[ 31 -21  26 -54 -42  42  -6 -56  -3   0  66 -27  -5  49 -52 -48   8  14
 -52  10   9  -7 -19 -37  56 -15  27  -7 -65  65   9  32 -25   7  25 -38
   8 -77  16] -> 9
[ 45  16  42  -9 -26  43 -32  46  -7 -34  33 -26  -6 -31 -84   7   5   2
  -2 -31  44 -17 -23 -65  27 -33  14  32  49  16 -25  14   6  -1 -39 -30
   4  33  56] -> 3
[-49 -58  17 -79 -44   5 -15  -2 -31  27 -12 -36   6 -44 -30 -18 -70 -30
  24  -5  16   3  44 -13 -33  31 -10   7 -21 -19  42  26  23  29  10 -45
 -14 -57 -10] -> 1
[ 19 -35  18   0  18  50 -13   7  25 -49  12  40  46  71  39 -41 -32   5
 -41 -16 -51 -57  10 -14  62  21 -31 -54   0  24 -16 -67  -9  27  52  17
 -28   1  28] -> 3
[-26 -33  50 -16  -8  57 -59  18   0  -3 -53  32  -3  -6 -30 -29  -2 -22
 -29  -1  16  11 -21 -32 -58  20   6  -2 -14 -89   8  64  32  15  16 -73
  28  -8 -39] -> 10
[-66 -40 -68 -57   4 -12 -35 -33   8 -25  78  16 -31   4  14  32 -30 -29
 -32  -7  34 -12  67   3  -4  -3 -56  63 -32  38   8 -11 -27  19  18 -25
   3 -88  24] -> 10
[ 41 -13  67   2  49  31  -3 -48  39  35 -36   4  35  11 -22 -80 -18  23
  -5   5   3  -6 -12   1   7  10  15 -20   2   4  38 -24 -14   9  38 -31
  16 -37  40] -> 11
[-20 -15  57  49 -29  21 -22 -11  -8  41  12 -20  -4  15   4 -73   6  -6
  38  17   3  53  -5   1 -25  -3   1 -19 -57  -1 -64  57 -15   4  22   0
 -45  32  -1] -> 1
[  8 -39  18 -34   9   9 -14 -21 -51   7 -14   0  -7  -3 -31  27  22   3
 -72  -8  20  12 -13  12  31 -27  23  10   6 -37 -20  10  32 -27   8 -27
 -13  -1  14] -> 8
[-10  -6   8  39 -47  54   2   3  30  -7 -25  33  49 -15 -21  19  12  21
 -62 -28  44 -21 -59  16 102  28  -7 -17  60  47  24  15   0  -8 -39 -34
  70 -10  -4] -> 12
[ 12 -48 -18 -55 -31  17 -30  12 -32  -9  23 -16  57  -4   5  23  27  16
 -64 -35 -17  -5 -22  28  55  -5 -30  30   8   9 -15 -43  91  28   3  -5
 -23 -22  33] -> 6
[ 72  40 -13 -31  31 -26 -18  -4 -19 -26  80 -19   0  50  54  19 -31   2
  54  -3 -24 -32  28   1   0  35 -17  40   7  28 -23 -17  -1 -19  45  15
 -41 -49  69] -> 8
[ 55  71  51   6 -10   7  -5  11   5 -10  23 -23 -27  15 -22  40   9 -20
  13  16  23  -2 -22  22  48  22  21   8  22 -22 -34 -28  45   0 -23  13
   2 -13  -8] -> 2
[ -4 -30  40 -39  51  22 -33   7   7 -34 -66   3  49  47  34  15   5  44
 -95 -16 -26 -17 -16  23  32  25 -14 -24   2   0  17 -36  17   2  26  -9
 -14 -20  17] -> 7
[ 33  23  52  67 -10  33  -5  68   0   5 -39 -40  51  15 -68 -45 -19  20
  80  10  15  45 -26 -70 -30  31  21   8  21  28 -57  94 -47 -28 -15 -33
 -39  19  64] -> 1
[ 30 -20 -66 -56  34 -54   2  17  27 -18  74  43 -55   7 -24 112  20  64
 -19 -32  16  13   8  -7 -34 -44  12  17  46  54 -15 -36  13 -41   5  19
  -9  28  24] -> 4
[  30   18   -5   27   20  -66  -26   13   -3  -43   10  -38    1   46
    2  -39  -53   69   22  -16  -30    6  -12  -35 -114   24  -28    2
  -18   32   23   14  -14    4   55  -10   -1  -57   53] -> 10
[ 37  26  30 -38  15 -35 -43  12   1  -2  17 -22  37  24 -32 -66  23  21
  -4  -3 -34  10 -19 -21 -33  -9   8 -17 -30  10  23  10 -29  15  -6  -8
 -12  11  62] -> 9
[  3  30   0  50 -35 -11  18  -2  -8  -5  13 -59   6 -38 -12   6 -29  11
  12  -6   1 -13   8  40 -16  -7 -10  -3  19 -19  -3 -12  30  15  -1  19
  28  35  34] -> 1
[ 26  46  -1  61 -10  -3  31 -30 -29   7  56 -13  45 -11 -53 -37   9  -5
  35   7  -1  17  -8 -31  15 -15   5   6  22   8 -64  36   7  31 -11 -14
 -18  30  27] -> 0
[-32 -24  -3   7  39 -11 -22  -1  14 -48  51  12  45 -36 -27   4  -4  43
 -46 -28   7  20  -3 -57  44  65 -36 -33  41  43  42 -17 -39  46 -11  13
  16 -13 -11] -> 7
[-58 -30  11  12 -10 -25 -33 -37 -27  32  39   0  10 -19 -26 -50  46 -25
 -12  31  46  15   6 -25  62  17  31  -9 -22  22  -2  41  26  83 -16 -16
 -29 -41 -17] -> 2
[-17   5 -33  20  -5   0  22 -24 -27  -3  -1  19 -13 -22   5 -28 -17 -35
  35   9 -15 -45   1  -3   4 -16   2   6  -6 -31   2   9 -14  35  15   9
 -24   3 -35] -> 10
[ 58   2  36 -61  27 -11 -18  59  39 -11 -15 -51  29  66  67  -7 -18  -5
  58 -11 -25  33 -23 -44 -95  78 -23  38 -17   6 -35 -23 -30 -24  12  -2
 -22   2  10] -> 5
[ 33 -42  64  19 -41  32 -21 -80 -38  -5  26  -4  23 -10 -40 -68   4 -14
  25 -27   6  21 -10 -48  45 -11 -21  33 -19  10 -55  71 -39   6  32 -38
 -35 -33  66] -> 3
[-21  19  75   9 -49  45  -5  19  10  52 -55   2  14 -14 -35 -16  12 -20
 -10  15  14  31 -17  89  50 -37 -30 -11  -3 -47 -10  23  -6 -12 -16   3
  -7 -35  36] -> 3
[ 75  39 101  38  30  28  11 -46 -18  55  46 -26  32   3  11 -43 -30 -30
  40 -29 -14   9  -1  61  23  27 -28  52  31 -23 -21 -26  -3 -25  21  -9
 -33 -22  70] -> 10
[ 15 -13 -14 -13   3 -39  -3 -64  20 -13  66  43   4  -1 -24 -12 -26  24
 -88 -47  32 -19  -9 -27  84  10 -35 -19  36  58  55  32  -5   5  15  -5
  16 -44  43] -> 0
[  4 -11 -41 -28 -45  19  14  31  16 -47 -37   8 -42  19 -25  59  43   7
  12  25   3   7 -32  12  71 -69 -12  14 -24 -25 -80   8   0 -19 -29  25
 -20  50  -7] -> 7
[-53 -19   0 -70  49 -45 -51  19  21 -29   1 -38   1  59  15  54   5  48
 -61   1  -8  30  22   5 -53  27 -14  -3 -41  32 -40 -45  -6   1  16  18
 -13 -71  12] -> 9
[-34  -6   8  64  -6  10  28 -47  -4  16  -8  12 -11 -59 -35 -33  28  -5
 -15  -2  12  -4  -3 -10  17 -45  19 -19  18 -36  30  25  -7  26 -13 -11
  29  68  -9] -> 2
[ 21  59 -36  -2 -11   3  14 -15  16 -10   4  -3   2 -40 -12 -17 -53 -28
  35 -19  -6 -40  -4 -23  73  16 -43   6  29  50  43 -43  35   8 -36  12
  43  -1 -21] -> 11
[  8  42   1  38  30 -48 -15   5  -5 -27  49   0  54 -17  18 -32 -61  31
   1 -21 -26  18   3  28 -30  23 -35  -9  33  37  67  -8 -58  -6  20 -18
   9   7  63] -> 7
[ 10   8 -13 -42  19 -13 -16  39  28 -22   1  16  15  22  34  57 -55  35
 -48 -32  18 -20  -2   9 -18  39 -21   0  33  72  17 -28 -21 -26  19   4
 -13 -19   6] -> 1
[  3  31  18  10   1 -18  14 -16  -5  21   0  18  15 -25 -27  15 -12 -11
  13  -2  11 -15  -6  46  26  -8  -4  -2  26 -26  29  10  -4  23  -1  10
 -15  -7  15] -> 12
[ 42  40  41 -50  -7  -2 -21  12   3 -34  -8 -34  27   0 -45  15 -79  -8
  20 -28  -4 -10 -13 -23 -13  21 -11  32  11 -10 -52   8  -5   2  28  -5
 -28 -38  13] -> 9
[ 45   1  15 -64 -21  20  -8   1 -65   8  97 -31  37  12 -26 -21 -11 -37
  -7 -10 -11  -5   2 -17  54  37 -14  16   0  -9  -7 -28  14  22  -7 -32
 -19 -37  29] -> 8
[ 36 -10  39 -40  -9   5  59  -4  -5  59  42 -32  25 -10 -80 -43 -21  36
 -23  26   7  40 -26  -4 -13 -25  48 -27  18  -1  88  37   1   9  10 -41
   9  19  48] -> 1
[-22 -28 -28  55  12   5  29 -32 -11 -14  68   4 -12 -13  -8   4  20  -3
 -12   8  12 -20  19  -9  21 -24   3 -11  10 -10 -24 -32   9  38  -1   8
  -3  45  -7] -> 0
[-21   5  11   9   8 -27 -23 -65   5 -22  67 -17 -25 -27  30 -23   8  10
 -28 -21  18 -31  11  -7  27  11 -21 -11   3  37  40 -32 -33  35   5  27
  32 -40  16] -> 3
[ 40   0  -8 -17  -3 -19   8 -53  16  18  66  26  51  -3  -7 -44 -75 -23
 -23 -22  56  10  -4  -3  63  16 -30  43  16  66  17   8 -20   8  28 -48
 -10 -45  35] -> 6
[ 51  36  73 -32  31   9 -40 -24  24   7  27 -24   9 -14  17 -59 -10   1
 -40 -58  31 -69   3   5  -1   2  18   4  42  18  69 -40 -39  -7 -10 -37
  19  13  91] -> 5
[-47  -8  33 -58  62  13 -37  13  -3 -44  20 -55  53  14 -25   8 -87   0
 -93 -42   9  27  64 -92 -18  57 -38  22  21  32  20  50 -14 -24  25 -33
   5 -14  66] -> 8
[ -2  -8 -19  26 -36   6   7  -7 -21 -37  13 -37 -32  10 -15  20  21  11
 -10  29   4 -18   1   1  51   1  19 -21 -39  12   1  18   7  16   4  26
   7 -31 -21] -> 7
[ 47 -15  92  12 -27  10 -42 -37 -43 -11 -46  22  45  -6 -81 -89  -2  16
 -31 -31  -7  -7 -52  43  67 -30  17 -41   9 -22  43  -3 -52 -14 -10 -57
 -23 -29  98] -> 12
[  2 -53 -34 -36 -32  -8 -14 -23  19 -62  45  13 -46 -20 -38  26 -12  19
   5   4  17   2  22  10  50 -58   0   4   0  39  -5 -48  20  -9  -4   5
  -4  21  23] -> 4
[-70   3  24 -31 -11 -19 -29  15  14  -7 -31  11   6 -10 -21  44  16  99
 -68 -15  -8  31  12  69 -46 -55 -17 -31  26  12  28 -11  23 -10   9 -19
   7 -14  65] -> 2
[ 62 -32 -29 -11 -25 -27  51 -16 -33   1  49  -8  35  -8 -94  -1 -28 -34
  -5  22 -23  32  56 -44 -39  50  17 -22 -27 -12  81  17  -2  29  28 -20
  35 -44 -11] -> 2
[ 37  35  38 -33  33 -21 -31  12  36 -57  -6  -2 -22  -2  -7  71  41  91
 -34 -15  14   0 -21 -13 -13  -8 -31  10  41  21  62  12  38   5   2  23
 -16   8  59] -> 5
[-25 -53  24 -18  10  -2 -13 -36  18  19 -50  32 -12  13   7 -21  43   1
 -37  18   9   5  28   4   5 -12 -11 -28 -62 -40  35  76 -22  21  33   5
 -19  12  -5] -> 7
[-35 -46  17  11 -29  15 -18 -39 -32  29   4  -8  34 -57 -31 -62  -7  12
   8 -25 -13  19 -18   8   5 -38  30  -3  -3 -15 -48  70 -19  22  48 -11
 -31 -12  13] -> 7
[ -2  11  61 -23  34  26 -23  28  46  46 -17 -28  37  57  42 -51 -39  -5
  20 -22 -38  30   4   1 -12  28 -58   4   6 -27 -33   8  46 -17   8  -9
 -18  37  71] -> 1
[-25 -18   8  27  22  14 -28  27  38 -33  33 -50  31  13  45 -23   2  -2
  32   5   2  -7   1 -59  55  70 -35  20  13  45 -15 -19  25  35 -19  20
  10  38  35] -> 11
[ 28 -10   7   0 -44   2 -67 -24   5 -68  30  -8  56 -67 -40 -23 -25   2
 -47 -68   7 -10 -19 -38  28  26 -12  16  18  62  -3  30 -39  -4   7  -3
  38  -2  26] -> 9
[-28  -8   4  -4 -27  15 -15 -19 -14 -19 -10 -21   3   0  -9  12   1  11
 -41   3  10  16  12  20 -10  -2 -17  -5 -43  -4 -12  -3   9   8  19   0
   0 -52 -17] -> 6
[ 39 -20 -11  24  -6  12 -35  -9 -42 -51 -28  21  23 -10 -63  69  19  -2
 -28 -24 -11  46 -10  25  -1 -42 -28  66   1 -11 -71  26   4 -43  16 -16
 -45  -6  52] -> 4
[ -7   5  32  13  27  -9 -12   2   1  13  43 -42 -19  25 -16  -4   7  52
  12  -4  -6  49   9 -40 -54   1  -8   3 -30  25 -14  67 -16  -5  35   8
 -24 -15  25] -> 7
[-68  35  36 -27  16  51 -30  38   1 -24 -29 -28  40  26 -14  16 -30  27
 -23  -4 -20   4  -4   5 -35   6   6  -6  17   5  -2  10 -21 -10  -1 -41
   2 -43  35] -> 12
[ 69  31  52 -15  61 -15 -37 -47 -50 -32 113  16   2  -8 -14  -6 -35  -6
  21 -14 -30   5  11  -2  18  59  -1  21  46   2  62 -33   9  -2  25 -19
 -33 -73  51] -> 10
[-40  26 -16 -19  73 -25  -8 -81   4  21  49   1   5  18  18 -39 -14   7
 -26   6  28  -6   9 -51  32  -3 -14  34  12  48  41  51   0  37   3 -46
 -14 -28  58] -> 1
[ 44 -47 -22  21   6   9 -13  13 -33  -8  77  26   9 -11 -71  19  15   3
  22 -25   1  -4  25 -46 -10  18   9   0  22  14 -13 -23  11  23   4 -20
 -22  -5  13] -> 4
[-22 -33  -6 -60  49 -22  -5 -16  47  -8  64   1 -20 -13  18  35  -6   1
 -19 -31  16  -8   1 -22  71   0  -4  14  49   3 -58 -65  20  12  -5  44
  -9  65  27] -> 11
[-10  -7  24 -57  25 -21  12 -41  19  68   4  -9  36  -7 -37 -14 -42  -9
   3   7  33  54  26  -6  -2  64   4  -7   9  22  -3  16  -8  11   6 -17
   4 -93 -11] -> 1
[-54 -31  -4 -72  74   1 -30  61  -1  -9  -8   8  25  43 -81  26 -14  37
 -45   4   1  41  35 -73  26  13  -7 -25  32  -3 -25  19  23   1  -6 -14
 -47 -50  56] -> 8
[ 40  19  10  -7  23   6  24 -71   1 -18 101 -47 -13 -11 -12   8 -54 -67
  12 -12  15  10  11 -54  64  59 -13  61  12  27  23  24 -33 -11  10  11
  11 -44   2] -> 4
[ 29  37 -14  42   4  19  10  20   3 -13  20  -5   7 -15 -21   2  12 -15
  17   7 -10 -25 -17  -5  26   0  15  -7  28  -1  13 -15  21  18 -20  20
  10  35 -15] -> 4
[ 11  44  30  58  12  -6 -23 -47 -42 -21  38  18  47 -40 -94  -8 -26 -13
 -15 -10  18  -1  21  12  60  -7   1   0  26   7 -39   5 -12  32   4 -15
 -34 -24  40] -> 9
[ -2   3  -5  36 -21   4  40 -48  -4   3  12   6   6 -44 -58  35 -23  -6
 -21 -14  39 -16  44  22   4 -18  -4   7  22  -2  17  15 -22   4  10 -17
  25   6  17] -> 4
[-43 -31  11 -51  39 -12  14  16  30  12  18  13  -1  11  19  40  -3  40
 -70 -15  24   4 -35   6  40  19 -10 -11  59 -45  64  -4  11  -1  -2 -17
  14  -6  41] -> 6
[ 59 -30 -17  17 -33  10 -21  -8 -17 -69   7  32   5  31  39  50  36  14
 -58 -23 -40  -5 -35  72  16 -12 -44  -4 -22  -5 -52 -81   2 -34  21  28
  -8   7  -5] -> 0
[-52 -20   9  80  20  -4  11 -55  -6  18  -9 -21 -49  -3 -32 -18  51  30
  12  23   8  54 -10 -55 -34 -19  14 -10 -19 -39 -30  46  52  28   0 -18
  32  12 -34] -> 2
[-18  -1 -12 -24  39  11  -7 -55  10  -9  29  33 -30 -18  -7  44   4 -33
 -84  -6  57  -8  26 -27  50   3 -11  29  -3  -4  54  41   5   3   8  -6
   6 -21 -22] -> 6
[-33  36 -18  72  22 -13   5  -6  19 -25  10  -9  12 -17 -13  33 -13   4
   0   5  22  -6  38   3 -13  24  -3 -10  31  12  -3   3  -9  11  -5  11
  32  10   8] -> 4
[-42  -6 -80  31  46 -24  56 -48   8  44  29  49   2 -37  -7  42  28   3
  -7  -1  13 -13  12  -6   8 -13 -22   7  36 -21  -3 -21  15  49  -3   2
  34  33 -22] -> 11
[ 45 -25  23 -14 -12 -25 -26   8  13 -13  34   6   6  14 -38  12  -8  41
 -75 -39  26   0 -13   9   1  11  -3 -19  17  38  46 -13  -2 -17   9 -20
  21  -5  51] -> 4
[ 48  78  26 -23  -6  26 -17 -13  -5  22  17 -31  -1  -1 -18  20  22   6
 -21 -32  -4 -15  -4  49 -28 -18 -26  34  16 -12  25 -25  19 -19 -17 -32
  35 -59  65] -> 5
[  -6 -102  -52  -60  -18   -8  -13  -11  -27  -16   23    1   52   22
   -3   12   17   -2  -46   14    0   19   31  -13   -5   13    4   18
  -42   44  -22   -5    9   27   22  -31  -27   -6   23] -> 1
[ 34  25   4  57   0  13  18 -16   5 -22   2 -15  -7 -31 -59   9  30  33
   6  -5  16 -13 -16 -15 -15 -34  16  -3  20   4  -5  -7 -12  16  -9  12
  15  36   0] -> 4
[-13  25  24 -16  47  23 -17 -24   9  48  28   9  13 -32  13  -3 -50 -56
  28 -23  13  -4  46  18 -34  28 -29  45  18  -5  31  -6 -14   4  14 -23
 -10 -45 -10] -> 4
[ 74  39  37 -32  36 -23 -28  43  -9  -6  20  -5  11  34 -49  19  43  39
 -39 -13  -4  49 -38 -51 -70  12  27   4   9  31  15   1  -7 -20 -17 -29
  -5  17  16] -> 2
[ -4   3  -5   5   4  -3 -11 -10   4 -11  -8  -1  -4   0 -15 -29  -5  18
 -29  10   3 -28  17 -18 -20   5   8 -32 -32  42  81  12 -36   9  19  -8
  22 -18  13] -> 11
[  3  26  23  66  14 -11 -15 -86  -5 -28  42   3 -13 -61 -23 -50  11 -20
  29  15  41  19 -31 -44  49 -17  11  27  21  -7 -23   0  42  63 -17 -19
  13  53 -39] -> 2
[  9  33  77  -5  14  10 -25 -48 -12  -2 -12  -4   1 -46 -93 -62 -32 -17
  19 -13  -5  43 -38 -59  42  27 -11 -19   7 -35  44  46 -17   1 -26 -26
  15 -43 -19] -> 9
[ 45  32  -8  47  -6 -34  16 -10 -22 -10  49   9  13  -2 -19  18 -22  23
  -9 -20  25 -34  25  -2   9  28  -7 -26  23  25  13 -25  33  23  15   4
  -4  -1  10] -> 6
[-30   5   2  14  20 -22   1 -19 -20  -4  13  -1   6 -22 -28  15   6  10
 -27  -9  -3  -5  26  -2 -18  -6  -8  -6  14 -23  27 -10   8  40   6  -7
  -5  -5  19] -> 2
[-22 -24  22 -35   5   0   6  -9  12  16  38 -15  27  -6 -19 -24 -17  -8
  38  12  12  31  -7 -38  -4  42  -7   9   1  -9  -4  -6 -16  30 -16 -45
  17 -11 -14] -> 9
[  7  22   3 -12 -27  31  -3  -5  64 -21  22 -11  15  -1  18  32 -11  10
 -22 -57 -10 -19   9  23  25  -1 -39  -4  17  45 -62 -48  -9 -21  -4  55
  41  37  -2] -> 12
